Here is a tiny trained network, its code and every weight. The questions are about switching its units off for an input and a class, where a switched-off unit gives its printed mean instead of its output.

import numpy as np


def w(rows, s, z=0):
    codes = np.array(rows[::2]) - 128.0
    scale = np.full(codes.shape[1], s)
    scale[-1] = z or s
    return codes * scale


def norm(h):
    return h / np.sqrt((h * h).mean(-1, keepdims=True) + 1e-5)


def f(y):
    return np.maximum(y, 0)


def log_softmax(a):
    a = a - a.max(-1, keepdims=True)
    return a - np.log(np.exp(a).sum(-1, keepdims=True))


def net(x, mask):
    res = np.array(x, float).reshape(1, 3) / 4 @ E
    u = 0
    for l in range(4):
        y = f(norm(res) @ A[l][:, :-1].T + A[l][:, -1])
        res = res + np.where(mask[u : u + 4], y, B[l][:, -1]) @ B[l][:, :-1]
        u += 4
    return log_softmax(norm(res)[-1] @ U[:, :-1].T + U[:, -1])


A, B = {}, {}
E = w([
[3,124,168,165,91,88,114,218],'x0',
[209,121,171,127,58,107,58,150],'x1',
[93,125,116,255,170,110,141,121],'x2',
],0.0085)
A[0] = w([
[136,45,157,137,60,155,115,134,58],'L0N0',
[105,166,157,50,131,253,187,190,81],'L0N1',
[169,164,59,65,130,166,97,214,2],'L0N2',
[99,165,40,69,221,117,143,74,141],'L0N3',
],0.0054,0.0023)
B[0] = w([
[186,84,153,117,133,81,183,61,163],'L0N0',
[159,171,60,129,106,163,228,154,206],'L0N1',
[139,130,185,142,195,91,82,129,171],'L0N2',
[72,2,152,120,167,124,90,178,253],'L0N3',
],0.0084,0.0039)
A[1] = w([
[56,148,133,103,50,71,98,61,5],'L1N0',
[75,99,110,41,170,210,127,231,75],'L1N1',
[38,196,76,123,71,206,172,149,44],'L1N2',
[1,229,26,128,104,169,239,120,88],'L1N3',
],0.0053,0.0031)
B[1] = w([
[152,157,115,11,202,163,122,123,137],'L1N0',
[220,151,58,145,209,187,144,128,246],'L1N1',
[138,134,214,117,28,144,146,174,182],'L1N2',
[91,178,195,138,25,150,254,113,254],'L1N3',
],0.0098,0.0036)
A[2] = w([
[170,130,3,232,112,114,75,44,8],'L2N0',
[80,8,203,200,128,102,160,89,64],'L2N1',
[184,236,162,165,132,103,53,50,49],'L2N2',
[68,107,93,132,74,91,192,135,2],'L2N3',
],0.0073,0.0023)
B[2] = w([
[138,246,195,195,71,106,177,174,228],'L2N0',
[74,58,131,121,184,100,42,88,254],'L2N1',
[110,158,95,165,110,238,101,158,221],'L2N2',
[131,166,118,69,101,188,155,195,198],'L2N3',
],0.011,0.0042)
A[3] = w([
[135,105,162,142,156,88,170,52,17],'L3N0',
[45,77,109,163,104,148,195,143,122],'L3N1',
[107,103,165,92,2,34,73,174,65],'L3N2',
[172,128,94,104,41,113,95,53,4],'L3N3',
],0.0083,0.0029)
B[3] = w([
[35,122,150,106,195,76,43,55,145],'L3N0',
[173,161,173,97,120,1,57,136,255],'L3N1',
[162,68,11,117,195,148,219,39,217],'L3N2',
[99,223,193,54,138,134,33,148,171],'L3N3',
],0.0096,0.0053)
U = w([
[211,73,75,44,198,190,205,114,226],'0',
[170,227,228,164,18,193,218,239,254],'1',
[105,6,103,224,253,43,42,76,86],'2',
[29,132,240,94,92,2,126,216,15],'3',
[242,173,190,32,25,203,17,143,33],'4',
],0.0071,0.0036)

Each question gives the input, the list of numbers given to net, and the class t.
The units are the neurons (one row each of A and B). Each row of codes is followed by its name. A weight is (code - 128) times the scale printed after its matrix; where a second scale follows, it is the last column's (A, B and U).
mask holds one flag per neuron, layer by layer. A switched-off neuron (its flag False) gives its mean, the last column of its row in B, instead of its output. The means were averaged over made-up inputs and are rounded, as every weight is.
A unit's drop is (log p(t) with every unit on - log p(t) with that unit switched off) / (log p(t) with every unit on - log p(t) with every unit switched off).
The circuit of an input: a set's keep is (log p(t) with only the set's units on - log p(t) with every unit switched off) / (log p(t) with every unit on - log p(t) with every unit switched off). Starting from the 12 units with the biggest drops (on a tie, the unit counted first), units are removed one at a time, each time the one whose removal leaves the highest keep (on an exact tie, the one counted first), for as long as the keep stays at least 0.8.
circuit, biggest first: the units of the circuit, biggest drop first
unit that matters most: the unit with the biggest drop
k most important neurons: the k neurons with the biggest drops, biggest first
top k neurons in layer l: the k neurons of layer l with the biggest drops, biggest first
drop of u: that unit's drop, to one decimal
input [-3,5,7], class 1: circuit, biggest first -> [L2N0]
input [5,2,7], class 2: 3 most important neurons -> [L2N1, L0N1, L1N1]
input [1,-2,5], class 3: 2 most important neurons -> [L1N3, L2N3]
input [2,6,-5], class 0: 2 most important neurons -> [L3N2, L1N1]
input [-8,-7,1], class 2: top 2 neurons in layer 0 -> [L0N3, L0N1]
input [3,4,-1], class 0: 2 most important neurons -> [L3N2, L0N3]
input [1,5,-6], class 0: top 2 neurons in layer 3 -> [L3N2, L3N1]
input [2,-8,-1], class 1: top 3 neurons in layer 1 -> [L1N3, L1N1, L1N2]
input [0,0,-6], class 0: 2 most important neurons -> [L0N2, L2N0]
input [3,7,-1], class 0: 2 most important neurons -> [L3N2, L0N3]
input [2,-6,-3], class 1: 2 most important neurons -> [L0N1, L1N3]
input [2,1,3], class 2: 2 most important neurons -> [L0N1, L1N1]
input [-3,4,8], class 1: 2 most important neurons -> [L2N0, L0N3]
input [-6,-3,6], class 2: unit that matters most -> L0N3
input [3,-5,6], class 3: 3 most important neurons -> [L1N3, L2N3, L3N1]
input [2,7,1], class 2: top 2 neurons in layer 1 -> [L1N1, L1N3]
input [7,-7,-4], class 1: drop of L1N0 -> 0.0
input [6,4,7], class 2: drop of L3N2 -> 0.1
input [5,3,-6], class 0: drop of L3N2 -> 0.2
input [-7,-4,4], class 2: drop of L0N3 -> 0.3
input [7,-8,-7], class 1: top neuron in layer 0 -> [L0N1]
input [5,6,1], class 2: top 2 neurons in layer 0 -> [L0N1, L0N0]
input [4,-6,8], class 3: top 2 neurons in layer 3 -> [L3N1, L3N2]
